(in the rows, 128 means zero)
Each row is followed by its class.
[234 153 131 129 107 153 153 132 129 146 107 144 148 152 153  53 118 147
 124 149 222 188  69 143  91  91 102  74  93  83 164 154 112  96 200 138
 114  95 119 153 125]	zizon
[128 156 138 114 175 112 144 131  82 119 171 157 131  99 156  93 124 131
 141 147  74 190 126 146  89 118 121  94  69 182 195 138 140 127 101 178
 136 100 148 121  88]	zizon
[149 100 150 111 140 154 130  75 134 144 137 123 137 116 168  96 153  96
 141 119 187 166  94  75 130  53 146  96 113 116 136 162 171 140 175  84
 104 122 147 143 152]	Figov
[102 151 129 143 156 143 129 104 151 123 127 135 133 114 129 110 100 146
 117 118  82 127 107 149 118 130 131 122 142 137 108 131 118 131 142 168
 136  86 161 134 164]	Figov
[ 78  98 105 163 187 128 116 104 142 143  83 174 118  74 129 170  59 167
 214 208 182 142  66 116 128  86  76 106 119  85  86 146 114 131 206 177
 157  86 184 140 150]	Nitad
[127 142 151 111 125 129 135 157 114  84 130 137  69 139 104  71 170 123
 101 119 164 102 127 132 113 120 147 113 119  76 104 121 163 125 153 137
 117 164 137 121  94]	Nitad
[168 134  79  89 137 174 147  47 134  39 186 156 132 167 114 114 214  93
  53  51 123 144 178 106 136 119 145 110 133 193 151 156 179 135 116 117
 130 142 112 103 151]	zub
[109 145 152 113 109 136 133 129  96 151 105 119  99 140 114  95  88 148
 152 119 109 105 135 149 159 170 124 134  60 112 145 148 132 119 103 153
 120 132 138 147 167]	leliv
[172 115 151 129 145 196 145  85 109 197  86 105 165 104 148 116 110  98
 184 111 155 171  87  96 151 149 140  43 127  70 121 182 140 142 116 152
 138 122 125 148 156]	zizon
[183 151 124  74 120 114 128 179 119 190 106  99 112  57 129 194 121 128
 187 171 189 127 138 137 120 151 144 181 106 146 133 124 122 103 129 116
 147 110 112 117  89]	kekev
[ 41  82 131 131 149 116  82 167 124 130  60 115 139 100 128 134 146 121
 169 192 169 137 116  86 116 151 126  86 141 143  90 137 131 127 133 151
 128  92 143 174 105]	kekev
[137  57 126 117 136 113  83 140  85 161  92 104 130 114 136 137 113 111
 152 150 111 123 117 162 168 209 128 101 106  84 125 137 120 129  61 148
 155 101 118 120 119]	zub
[137  90 130 139 115 173 131 142  83 142  98 140 138 138 140 139 124 110
 129 116 101 168 153  80 107 147 126 110 127 122 127 139 200 128  75 117
 126 108 144 115 131]	gon
[127 145 104 139 141  78 120 124 127 167 103  87 121  57 124 135 109  96
 147 177 133 155 101 115 143 128 141  97 191 145 123 119  80 120 150 124
 130 106 121 153  98]	gon
[153 121  79 144 146 133 147 101 143 121 135 122 126 140 117 152 100 108
 127 104 101 143 157 160  81 125 131  94 153 149  94  98  96 132 129 121
 146 135 152 112 126]	zub
[ 98 166 158 124 144  97 118 156 114 211 102 147 148  74 156 155 118 136
 162 125 149 133  67  88 156  54 131 105 150 127 119 177 123 135 129 161
 118 128 138 169 131]	tuker
[ 96 114 116 144 154 107 129 105  89 165 109 119  84 109 125 168 110 118
 124 113  81 152  76 116 212 102 120 138 104 117  96 120 160 127 118 101
 140 141 112 141  96]	gon
[124 126  97 114 137 148 165  97 142 114 109 146 109 148 133 111 109 116
 131 126 147 135 132 159  55 135 127  94 117 134 118 138 113 139 163 128
 132 154 156 120  91]	ditib
[139 133 145  82 112 113  94  94 109 108 137 112 159 116 147 104 176  79
 124 119 146 134 148 132 147 135 181 110 135 145 165 141 137 135 135 118
 121 173 141 128 143]	Figov
[126 128 158 130 136 161 121 184 108 121 102  89 116 126 124 101 133 169
 157 104 140 119  74 156  95 155 136  71 120 102 121 120 145 126  86 132
 124 173 138 123 146]	kekev
[108 119 184 165 145 150 127 189 135 142  89 130 152 148 150  70 131 153
 170 137 109 124  91 153  82 118 108 107  80 125  89 126 104 117 114 188
 114 137 159 135 148]	leliv
[150 158 153 110 102 119 162 175  82 150  84  87 137 173 192 117 119 102
 147 141  87 158  60 145 115 109 171 128 144  70 115 163 166 174 116 147
 107 173 118 137 103]	zub
[106 139 178 144 117 128 109 131 128 171 104 120 130 136 159  96 148 151
 146 129 109 115 106 152 155 125 119 105 126 123 116 158 114 161 135 185
 123 135 111 171 109]	kekev
[220  87 147  60 122 115 119 130 105 193 113 158 137 126 179 143 174 102
 195 128 189 141 147 130 135  75 160 145  83 165 108 176 111 143 100 187
 126 169 109 101 109]	gon
[158 162 130 133 166 159 136 152 125 150 110 123 155 141 152 129  38 127
 164 142 172 161  76 126 151 151 129 115 117  53 144 108 154 102 109 127
 173 136  67 123 124]	kekev
[147 164 152 153 157 114 140  69 119 109 180  82 130 140 158  97 182  96
  67 116  34 179 102 131 155  87 143 162 185 218 181 119 112 149 141  90
 129  83 143 131  89]	Nitad
[ 78 145 130 129 166 116 171 150 162 194  85 123 161 123 157 120 131  95
 163 150 141 139 109 147 116  90 121 138  60 122 134 133  89 137 144 148
 118 145 121 173 103]	leliv
[105  90 123 124 138  89 117 138 138 161 130  77 112  82 140 181 178  97
 123 156 142 155  97 110 208  74 178 170 144 152 108 124 123 142 159  54
 129 124 159 129 139]	tuker
[141 133 137 136 139 124 129 112 110 159 141 118 116  85 140 102 104 109
 127 120 112 161 120 155 137 130 144 101 105 139 127 111 122 116 131 110
 146 108 146 125 103]	gon
[188 107 155 153 111  73 128 181 120 145 118 152  99 140 142  96  70 130
 183 180 144 108 106  90 104 150  63  62 172  82 106 162 114 135 143 161
 129  96 108 132 101]	kekev
[121 127 134 107 150 138 158 191 125  94 144 117 109 113 122 125 119 160
 143 174 107 123 120 147  90 178 134 200  86 154 136 105  97 132 130 123
 112 130 155  82 154]	gon
[181 118 188 161 155 152 133 168  93 131  65 125 126 183 174  72 174 140
 108 136 133 165  73 146 102 142 144 120 167 112 160 166 159 128 120 122
 122 174 144 116  81]	zub
[172 116 169 125  94 157 133 117 134 117 127  60 149 110 150  56 137 145
 175 177 101 161  98 175  64 126 131 168  92 127 125 106 101 147 147 133
  93 119 100 127 151]	zizon
[ 97 112 108 167 109 177  66  44 136  60 155 139 113 100 115  77  99 159
 149 182 187 149 138 114 175 108  75 109  95 113 148 104 203  92 176 108
 164  52  93 149 134]	ditib
[128 103 102 120  84 143 116 124 178 150 144  95 111 100 139 149 120 135
 120 126 157 111 173 140 187 108 168 135 136  98  95 110 139 133 162 104
 115 148  94 140 155]	Figov
[136 130 103 105 144 122 147 119 151 124 133 110  77 124 131 128 120 108
 137 109  88 100 116 162 114 136 121 139 126 123  98 118 125 142 141 127
 155 116 147 100 114]	gon
[137 134 148 128 140 112 114 165  99 154 133 145 152 168 191 116 142 108
  88 169 124 185  82  95 176 115 138  75 108  92 145 148 107 145 164 171
 108 142 128 147 122]	ditib
[ 58  75 120 139  69 105 118 117 116  92 104 121 104 158 153 127 142 120
 137 142  81 121 148 113 108  59 132 107 156 150  79 137 128 160 183 132
  66 185 161 144 109]	Figov
[127 113 142 117  92  74 113 129 108 139 104 141 161 114 136  76  94 117
 145 123 128 105  74 108  88 108  99 101 175 124 127 162 123 125  70 119
 103  75  92 143 106]	gon
[105 118  77 129 155 126 156 156 116 141 187 115 162 181 162 162 106 108
 116  89 169 159  95 116 173  77 125 122 102 138 159  93  98 177 145 126
 156 150 130 143 119]	leliv
[195 114 178 108 214 164 125 122 146 122 148 128  97 122 113  87 162 149
 109  76  50 112  87 133  81 181 110 141 103 118 114 124 147 109  54 129
 136 117 120  68 168]	zizon
[138 127 142 110  81 121 127 118 109 103 147  94 109 119 145  86  91 122
 165 111 127  96 122 167 109 140 135  73 132 140 105 136  90 129 159 109
 110 162 136 127  98]	zub
[ 95  84 131 101 153 152 105 133 169  93 134 174 112 129 162 101 150 125
 116 164 133 107 165 149 133 151 143 136  59  77  97 136 167 117 138 151
 131 128 105  98 113]	zub
[169 149 152 134 116 142 140 170 119 154  95 139 153 165 150 172 161 130
 172 185 150 155 112  97 159  79 148 137 100 126 116 154 100  95 152 123
  96 156 176 110 167]	tuker
[174 102 173 170 131 100 114  86 116 196  92  36 105 113 113  39  71 123
 152 151 124 160  94 165 159 153 166  77 165 118 129 114  78 103  56  77
 118  71  96 174 124]	Nitad
[117 141 147 151 101 125 150 156  80 167  66 118 130 187 112 166 163 107
 159 176 103 147 182 126 122 157 141 170 115 138 112 131 150 166  95 139
 123 146 149 163  84]	ditib
[134  67 112 103 160  58 128 116 180 162  76 124 106 156 133  82 114  83
  64  96  72 126 162 178  78 124 167 118 156 108 145 132 111 123  66  91
 104 145 127 119 164]	Figov
[147 143 135 121 164 153 161 109 135 138 111 158 155 150 136 104  83 159
 179  61 218 133  73 129  71 100 107  61 117 132 123 146 140 135 111 115
 130 232  75 158 120]	kekev
[ 72  93 139 156 123 102  92 156 136 165 104 131 114 134 112 114  61 120
 169 143 129 111 201 118 118 133 140  51 149 107  68 107 103 138  95 161
 127 138 139 161 146]	ditib
[192 132 155 138 156 161 175 151 159 178  95 103 149 118 157  85 204 121
 127 153 153 185 141 157  71 173 139  83  97 141 170 162 154 148 116 121
 119 109 148 175 130]	Nitad
[212  99 194 122  41 115 129 198  99 149 100 113 121 108 180  97 125 141
 211 172 147 129 176 189  90 145 123 128 109 177 120 170 122 129 165 149
 123 119 183 124 102]	Nitad
[107 124 108 141 159 171 120 139 152 123  92 107 149 111 123 118 178  99
 143 137 138 136 161 145 125 149 128 106 114 152 147 115 119 103 124 171
 156 128 151 125 130]	leliv
[132 155 122 104 118  82 123 121 126 176 123 148 152 124 167 148 154 150
 150 108 117 135 163 186  97 100 144  84 128 207 151 178 111 174 110 174
 120 158 159 177 125]	zub
[165 152 150 145 122 150  90 132  67 153 115 148 161 183 138 117 103 185
 203 142 194 164  78 143 153  57 101 120  46 142 134 113 105  90 102 180
 137 137 119 152 138]	tuker
[ 93 125 168 132 175 147 117 112 145  82 104 140 122 145 161  56  84 132
 180 143 130 133  89 139  49 105 105 110 123 117 126 130 135 133 173 145
 143 146 157 112 140]	kekev
[ 93 170 130  98 142 111 141  83 111 159 145 114  88  61  72  74 139 101
  67 129 122 112 132 117 167 118 151 201 108  67 200 105 122 124  94 100
  97 113  49 132 112]	gon
[167 176 100 129 183 192 171  91 164 160 141 132 120 162 101 187 183 129
 170 156 159 121 154 109 132 141 168 104 105  57 164 126 147 134  77  94
 132 184 155  91 171]	tuker
[137 101 104 117 111 128 143 176 119 134 132 108 151  79 147 203 103 141
 177 168 143 123  80 120 161 162 148 124 150 126  56 150 101 148 138 139
 125 127 123 111 127]	zub
[ 93 100 154 135 110  83 110 134  81 162 109 119  82  73  96 126  99 119
 163 133 118 127 140 122 157 134 153 112  91 114  76 118 165 120  98 113
 122 157 141 144 128]	leliv
[151 115 104 135 117 141 146 155 117 169  83 153 131 107 111 141 128 126
 128 146 181 137 140 184 132 132 136 128  81  78 123 125 110 106 148 165
 142 118 152 122 104]	Figov
[103 144 142 128  96 105 130 112  88 140 120 145 119 140  88 103 112 118
 148 111 182  93 109  99 162  96 138 114 132 107 102 150 115 129 128 137
 120 119 146 148 121]	leliv
[144  67 131  76 138  76 131 119  89 168 146 172  95 133 122 112 109 120
 192 145 168 140 180 114 118  29 114 155  31 132 159 147 138 157  55 169
 102 151  83 121 158]	ditib
[103 132 152 102 134 107 125 156 122 143 162 101 115  82 142 120  99 133
 116 125  56 128  78  97 130  98 142 183 123 147  88 113 123 122  87 123
  95  97  82 118 139]	tuker
[184 146 181 130 148  78 133 193 138 108 108 122 174 160 139  61 111 125
 145 182 121 159  99 135 122 152 134 141 113 113 127 126 129 107  71 140
 106 138  64 148 185]	Nitad
[105 171 123 138 201 159 106 126 117 184 113 178  84  78 112 137 108 189
 115 140 231 153  78 100 128 133 111 109  92  95 121 112 149 108 191 148
 160 102 152 173  92]	gon
[125  88 118 126 130 165 149 185 137 124 109  86 146 108 139 177 158 139
 142 144 133 157 153 168 145 146 150 200  99 131 149 108 179 156 111  96
 144 154 136 116 171]	Nitad
[ 95 124 178 114 131 103  96  94 120 122 148 134  74 100 138  50 124 193
  64 160 149 147 146 131 201 156 168 191 120 173 185 154 163 125 133  99
  99 109  71 179 117]	Nitad
[134 116 110 103 129 119 152 139 126 138 113 165 116 135 143 126 131 135
 130 122 140 133 112 148  93 113 125 111  95 164 114 167 118 118 122 142
 127 106 161 122 103]	tuker
[108 130 107 152 121 153 142  81 122  75 152 132 108 144 125 126 123 102
 136 134 106 117 127 102 132 152 106 135 146 121 105 117 170 146 168 119
 157 130 132 112  82]	leliv
[198 145 139 137 116 118 138 117 120 160 154 130 100 176 140  99 102 116
 133  92 105 121 160 145 101 122 113 104 132 130 141 123 103 143 137 150
 144 137 161 117 133]	leliv
[115 118 148 161 156 170 149  90 127 134  79  79  78 138  56  64 154  89
 145 149 100 117 192 138 126 176 157 144 151  96 141 115 134 131  55 137
 144  93 118 114 124]	kekev
[177 148 124 141 140 116 125 128  97 171  87 155 148 145 129 185 107 139
 164 169 134 163 103  75  77 138 106  89 163 134 102 140 112 125 119 146
 110 157 134 143 118]	ditib
[115  91 120 112 134  88 124 112 160 123 156 128 103 118 109 105 125 129
 117 108 153 115 147 151  94 128 138  77 101 134 102 101  99 123 145  54
 108 156 140 140 114]	zizon
[163 150 161  81 114  62 102 166  69 149 142 136 135 115 149 130  60 118
 194 143 148 132  94 108 127  99 141  99 132  88 139 142 121 134 127 145
 127 151 143 118 147]	zizon
[146 106 133 108  81 153 129  74 131 139 153  91  84 183 122  60 116  79
 144  93 120 105 218 149  84 134 152  77  91 134 107  99  93 125 113  96
 116 126 142 131 101]	tuker
[175 115 159  93  59 145  85 136 117 138 108  90 126 158 172  89  56  82
 188 138 173 116 170 153 143 109 147 126 121  88 122 121 114 110 176 129
 154 121 146 106 150]	ditib
